[[124 136 148 134]
 [130 121 106 128]
 [123 135 133 149]] result: 133

[[157 146 135 124 128 144]
 [102 112 122 132 128 114]
 [153 145 134 124 128 143]] result: 128

[[140 141 143 140]
 [134 134 136 134]
 [148 149 154 148]] result: 154

[[122 122 128 123  98]
 [115 124 117 123 112]
 [119 100 128 123 138]] result: 123

[[151 151 106 107 106 106 107]
 [131 131 126 126 126 127 126]
 [112 112 147 146 146 146 145]] result: 146

[[131 106 135 114 132]
 [119 132 131 123 155]
 [108 151 136 126 136]] result: 126

[[143 143 145 144]
 [142 143 145 144]
 [149 149 153 151]] result: 153

[[128 133 127 131 128 134]
 [137 131 132 133 129 138]
 [137 158 132 143 128 152]] result: 128

[[128 127 127 128 128]
 [105 104 154 151 153]
 [117 118 140 138 139]] result: 138
---
[[142 137 121 109 124 120 107]
 [115 114 140 144 137 135 152]]: 137

[[137 137 118 112 123]
 [119 105 131 153 140]
 [133 142 117 112 118]]: 117

[153 137 139 152 156]: 139

[[104 112 122 132 128]
 [105 111 122 131 127]
 [104 113 122 132 128]]: 122

[132 146 138 130 154 140]: 130

[[124 108 133 147 103 118 125]
 [134 119 141 120 124 129 153]]: 124

[111 138 150 136 134 153 149]: 134

[[154 145 134 124 128 143]
 [155 145 135 124 128 143]
 [154 145 135 124 128 143]]: 124
---
[[123 126 104 129 129 132 139]
 [133 131 151 127 127 125 118]] value 132

[[129 143 116 105 128 105]
 [108 146 153 115 116 115]] value 128

[[126 125 138 114 144]
 [146 149 123 140 102]] value 114

[[137 143 135 132]
 [149 137 154 100]] value 135

[[126 145 113 140 122 108 149]
 [138 132 147 127 130 132 132]] value 108

[[121 137 111 104 126]
 [134 131 114 108 124]] value 104

[[134 123 127 113]
 [104 117 136 140]] value 127

[[147 113 138 115 158 126 139]
 [151 136 125 131 119 122 121]] value 126

[[139 146 142 138]
 [119 136 134 158]] value 142

[[139 134 117 115]
 [124 130 148 150]] value 117
---
[[122 145 112 144 120 118]
 [134 129 135 127 128 120]
 [122 127 124 104 127 125]] out 124

[[125 125 125 124]
 [114 119 107 132]
 [114 119 106 132]] out 106

[[132 135 134 134 134 133]
 [112 112 106 115 113 115]
 [135 128 143 123 125 126]] out 143

[[152 157 151 126]
 [128 127 141 121]
 [123 113 100 109]] out 100

[[127 128 126 128 126]
 [140 125 135 105 135]
 [123 129 124 137 124]] out 124

[[132 149 119 125 133]
 [130 118 144 129 131]
 [129 111 132 135 125]] out 132

[[133 101 147 126]
 [144 111 151 129]
 [106 123 109 119]] out 109
---
[[128 100 129 137]
 [134 130 130 128]
 [130 111 126 133]] 126

[[128 104 128 136]
 [137 120 152 104]
 [127 111 131 129]] 131

[[104 120 119 139]
 [112 144 115 138]
 [115 126 135 118]] 135

[[136 131 149 139]
 [127 142 153 151]
 [127 127 140 128]] 140

[[147 139 134 126]
 [149 132 131 125]
 [122 149 135 129]] 135

[[135 124 124 123]
 [141 150 104 117]
 [136 139 120 128]] 120

[[116 117 102 109]
 [116 118 112 113]
 [119 120 141 120]] 141

[[103 128 108 117]
 [145 139 108 151]
 [118 138 108 119]] 108

[[139 134 119 139]
 [106 113 146 109]
 [104 110 150 106]] 150

[[145 147 144 146]
 [151 140 140 150]
 [138 153 147 147]] 147
---
[[143 149 106 145 142]
 [109 104 153 105 108]] → 109

[[139 143 156 137]
 [111 125 138 128]] → 137

[[120 147 108 142 144 102 109]
 [136 116 149 114 113 155 148]
 [133 110 148 113 112 154 149]] → 148

[[134 125 140 153 132 108 129]
 [127 141 111 114 116 130 124]
 [116 131 150 127 103 139 141]] → 150

[122 133 112 135 154] → 122

[154 100 102 114 152 101 147] → 102

[138 148 141 147 138 118 158] → 141

[131  99 140 102 154] → 131

[[123 128 122 124 145]
 [122 130 121 125 152]] → 122
---
[101 115 152  98] result: 101
[147 110 136 106] result: 147
[103 134 151 126] result: 103
[105 125 104 121] result: 105
[157 154 156 102] result: 157
[118 150 122 121] result: 118
[148 103 146 147] result: 148
[118 134 153  99] result: 118
---
array([[113, 120, 127, 102, 157, 137, 117],
       [141, 132, 122, 136, 128, 124, 133]]) yields 137

array([ 99,  99, 101, 102]) yields 101

array([[145, 109, 140, 142, 105, 108],
       [143, 110, 140, 143, 105, 109]]) yields 105

array([134, 124, 128, 158, 136, 130]) yields 136

array([147, 105, 134, 143, 150]) yields 143

array([103, 152, 147, 106]) yields 147
---
[[103 116 150 100 147 149]
 [143 135 115 145 116 115]] Answer: 103

[[150 119 152 128 131 132 122]
 [138 123 142 113 138 138 146]
 [109 128 122 133 141 132 118]] Answer: 113

[124 130 129 129 127 153] Answer: 127

[153 126 151 112 148 121] Answer: 121

[154 125 122 130 129 151 141] Answer: 125

[107 150 144 136 110 149 115] Answer: 110

[[136 126 106 114]
 [135 120  98 113]] Answer: 106

[149 122 132 126 119 124] Answer: 122

[121 127 119 105 143 110] Answer: 110
---
[137 119 123 100 125] value 100
[140 128 153 129 115] value 129
[109 113 120 121 156] value 121
[109 117 104 136 125] value 136
[148 120 114 156 144] value 156
[127 133 116 152 117] value 152
[149 150 152 150 149] value 150
[118 138 121 153 111] value 153
[115 120 130 102 118] value 102
---
[102 101 103 109 126 105] yields 101
[140 149 132 131 112] yields 149
[147 127 150 121] yields 127
[105 113 112 120] yields 113
[129 132 135 130 123 155 124] yields 132
[154 122 126 136 116 158 135] yields 122
[134 125 113 117 121 153] yields 125
[101 110 123 149] yields 110
[150 131 146 141 148] yields 131
[141 124 112 127 100] yields 124
---
[108 107 110 107 107] --> 107
[120 150 142 145 132 156] --> 156
[134 103 126 139] --> 139
[135 117 108 100] --> 100
[102 113 150 107 109 110] --> 110
[116 104 131 122 119 109 106] --> 106
---
[[124 127 121 126 155]
 [121 100 130 133 139]
 [129 124 128 132 136]]	100

[[106 124 143 149 109]
 [118 117 113 131 125]]	124

[[128 150 129 131 132]
 [131 145 133 121 146]
 [123 124 134 115 142]]	145

[[103  99 104 105]
 [115 112 114 115]]	99

[[101 149 103 142 113 116]
 [144 114 144 128 108 104]
 [130 125 130 123 109 104]]	114

[[135 101 126 139]
 [127 146 130 121]]	101

[[111 108 110 113 141 142 151]
 [144 142 143 143 115 115 108]]	108

[[149 108 102 150 107 148]
 [151 110 104 149 110 149]
 [155 104 101 150 104 151]]	110

[[121 107 144 140 148 130 144]
 [103 125 146 142 133 114 131]
 [103 119 147 147 145 151 108]]	125
---
[[149 120 101 124 121]
 [122 138 141 123 138]
 [140 124 135 124 118]] ans = 149, 141

[134 126 137 120 151 125] ans = 151, 137

[130 104 132 139 131] ans = 139, 132

[119 153 131 127 138] ans = 153, 138

[[111 140 110 137 140]
 [103 152 122 124 139]
 [115 129 143 141 123]] ans = 152, 143

[[147 114 113 146 113]
 [156 104 104 155 103]
 [114 147 147 115 148]] ans = 156, 155

[[141 130 122 108 117]
 [150 108 133 145 123]] ans = 150, 145

[111 138 107 106] ans = 138, 111

[[131 127 137 150 132 140]
 [126 132 124 119 137 126]
 [124 110 125 127 126 123]] ans = 150, 140
---
[[102 139 143 119]
 [123 122 139 133]
 [128 138 148 131]] yields 119

[[126 126 127 124 138 131 133]
 [126 132 134 135 118 138 129]
 [135 125 136 131 154 126 136]] yields 133

[[157 157 139 132 150]
 [ 99  99 117 124 107]
 [155 155 138 132 148]] yields 150

[[149 111 108 149 111 148]
 [111 151 155 113 150 113]
 [127 133 135 128 133 128]] yields 148

[[132 152 101 150 152]
 [133 153  99 151 154]
 [133 153  99 151 154]] yields 152

[[144 135 126 127 117 122]
 [156 115 112 116 125 124]
 [149 134 121 121 117 124]] yields 122

[[131 137 117 137 138]
 [110 128 149 129 111]
 [103 141 130 123 144]] yields 138

[[133 131 123 138 142 132]
 [112 114 144 115 123 100]
 [117 117 139 122 125 114]] yields 132
